Here is a tiny trained network, its code and every weight. The questions are about switching its units off for an input and a class, where a switched-off unit gives its printed mean instead of its output.

import numpy as np


def w(rows, s, z=0):
    codes = np.array(rows[::2]) - 128.0
    scale = np.full(codes.shape[1], s)
    scale[-1] = z or s
    return codes * scale


def f(y):
    return y / 2 * (1 + np.tanh(0.7978845608 * (y + 0.044715 * y**3)))


def log_softmax(a):
    a = a - a.max(-1, keepdims=True)
    return a - np.log(np.exp(a).sum(-1, keepdims=True))


def net(x, mask):
    res = np.array(x, float).reshape(1, 6) / 4 @ E
    y = f(res @ A[0][:, :-1].T + A[0][:, -1])
    res = res + np.where(mask, y, B[0][:, -1]) @ B[0][:, :-1]
    return log_softmax(res[-1] @ U[:, :-1].T + U[:, -1])


A, B = {}, {}
E = w([
[196,134,81,145,188,135,95,164],'x0',
[104,149,82,210,82,127,124,158],'x1',
[140,126,97,98,143,191,183,126],'x2',
[160,141,87,111,77,40,108,108],'x3',
[158,150,129,135,154,83,247,136],'x4',
[77,71,98,110,119,69,141,159],'x5',
],0.016)
A[0] = w([
[110,145,167,191,136,63,121,133,184],'neuron 0',
[76,31,99,148,128,119,87,140,27],'neuron 1',
[44,56,158,70,65,121,71,211,52],'neuron 2',
[111,155,173,156,141,109,124,109,12],'neuron 3',
[112,133,58,169,142,164,144,135,9],'neuron 4',
[209,133,141,39,175,145,135,98,136],'neuron 5',
[130,61,168,131,115,235,177,82,137],'neuron 6',
[124,37,96,136,88,55,182,140,80],'neuron 7',
[195,236,122,167,44,101,119,121,32],'neuron 8',
[18,120,174,78,119,148,112,77,110],'neuron 9',
[168,127,105,159,180,195,157,127,134],'neuron 10',
[135,118,111,149,78,43,185,183,84],'neuron 11',
[77,149,58,219,130,193,109,202,133],'neuron 12',
[156,114,107,50,127,83,230,167,159],'neuron 13',
[153,136,202,232,157,122,141,121,52],'neuron 14',
[157,158,241,214,164,93,142,123,112],'neuron 15',
[123,101,88,164,66,83,46,147,141],'neuron 16',
[107,116,65,149,88,7,121,107,254],'neuron 17',
[49,153,218,104,112,145,178,87,209],'neuron 18',
[206,142,124,56,183,111,12,148,111],'neuron 19',
],0.011,0.0045)
B[0] = w([
[97,93,71,89,103,114,126,136,186],'neuron 0',
[80,156,122,165,139,114,75,162,174],'neuron 1',
[103,125,174,130,109,39,132,154,215],'neuron 2',
[150,103,115,103,101,120,125,131,139],'neuron 3',
[103,118,139,140,140,157,138,115,153],'neuron 4',
[198,138,157,128,173,100,120,117,208],'neuron 5',
[132,95,180,114,163,166,122,140,198],'neuron 6',
[55,148,109,111,183,125,102,89,203],'neuron 7',
[149,140,99,133,56,188,160,88,196],'neuron 8',
[109,89,180,107,109,126,95,107,209],'neuron 9',
[170,139,161,173,155,171,171,159,190],'neuron 10',
[118,108,55,86,162,156,137,103,206],'neuron 11',
[96,49,110,194,149,177,164,165,212],'neuron 12',
[114,186,121,99,249,119,156,75,221],'neuron 13',
[143,103,88,95,103,132,146,180,168],'neuron 14',
[165,108,66,62,91,98,134,188,188],'neuron 15',
[93,174,146,183,78,99,133,130,219],'neuron 16',
[69,163,67,125,108,164,102,68,251],'neuron 17',
[141,83,150,37,119,152,95,142,224],'neuron 18',
[172,128,112,168,146,117,62,128,225],'neuron 19',
],0.012,0.017)
U = w([
[109,50,247,57,104,141,98,131,175],'0',
[193,149,201,98,171,121,231,140,46],'1',
[103,134,102,163,17,149,129,85,35],'2',
[68,128,94,92,170,113,140,70,93],'3',
[219,115,125,170,142,120,32,140,138],'4',
[113,58,147,189,152,192,179,211,254],'5',
[153,88,71,79,84,104,154,207,132],'6',
[57,109,144,175,68,56,81,173,123],'7',
],0.011,0.0029)

Each question gives the input, the list of numbers given to net, and the class t.
The units are the neurons (one row each of A and B). Each row of codes is followed by its name. A weight is (code - 128) times the scale printed after its matrix; where a second scale follows, it is the last column's (A, B and U).
mask holds one flag per neuron, in row order. A switched-off neuron (its flag False) gives its mean, the last column of its row in B, instead of its output. The means were averaged over made-up inputs and are rounded, as every weight is.
A unit's drop is (log p(t) with every unit on - log p(t) with that unit switched off) / (log p(t) with every unit on - log p(t) with every unit switched off).
The circuit of an input: a set's keep is (log p(t) with only the set's units on - log p(t) with every unit switched off) / (log p(t) with every unit on - log p(t) with every unit switched off). Starting from the 12 units with the biggest drops (on a tie, the unit counted first), units are removed one at a time, each time the one whose removal leaves the highest keep (on an exact tie, the one counted first), for as long as the keep stays at least 0.8.
circuit, biggest first: the units of the circuit, biggest drop first
k most important neurons: the k neurons with the biggest drops, biggest first
drop of u: that unit's drop, to one decimal
input [-2,4,-7,4,-3,-3], class 2: most important neuron -> [neuron 8]
input [-5,5,2,-7,-5,3], class 0: 3 most important neurons -> [neuron 9; neuron 18; neuron 2]
input [4,2,8,-8,8,-3], class 1: 2 most important neurons -> [neuron 13; neuron 5]
input [5,-1,-7,8,0,4], class 2: circuit, biggest first -> [neuron 16; neuron 17]
input [8,-3,3,5,4,-2], class 1: 2 most important neurons -> [neuron 13; neuron 10]
input [3,2,-1,-1,0,6], class 7: 2 most important neurons -> [neuron 13; neuron 1]
input [-7,2,4,-7,6,-7], class 0: 2 most important neurons -> [neuron 18; neuron 6]
input [6,-6,7,8,2,-2], class 1: 2 most important neurons -> [neuron 13; neuron 17]
input [1,7,-4,-1,7,-1], class 6: 2 most important neurons -> [neuron 15; neuron 14]
input [8,-4,7,0,0,1], class 1: 4 most important neurons -> [neuron 10; neuron 13; neuron 17; neuron 1]
input [-6,5,5,4,0,-2], class 2: 2 most important neurons -> [neuron 13; neuron 8]
input [-4,6,0,-6,-3,4], class 7: 2 most important neurons -> [neuron 2; neuron 1]
input [5,-7,-8,-6,-6,-1], class 4: drop of neuron 19 -> 0.1
input [3,4,8,8,8,-8], class 1: drop of neuron 1 -> 0.0
input [0,6,-8,6,-6,0], class 2: circuit, biggest first -> [neuron 8]
input [-3,-4,-8,-1,8,-3], class 6: drop of neuron 15 -> 0.2
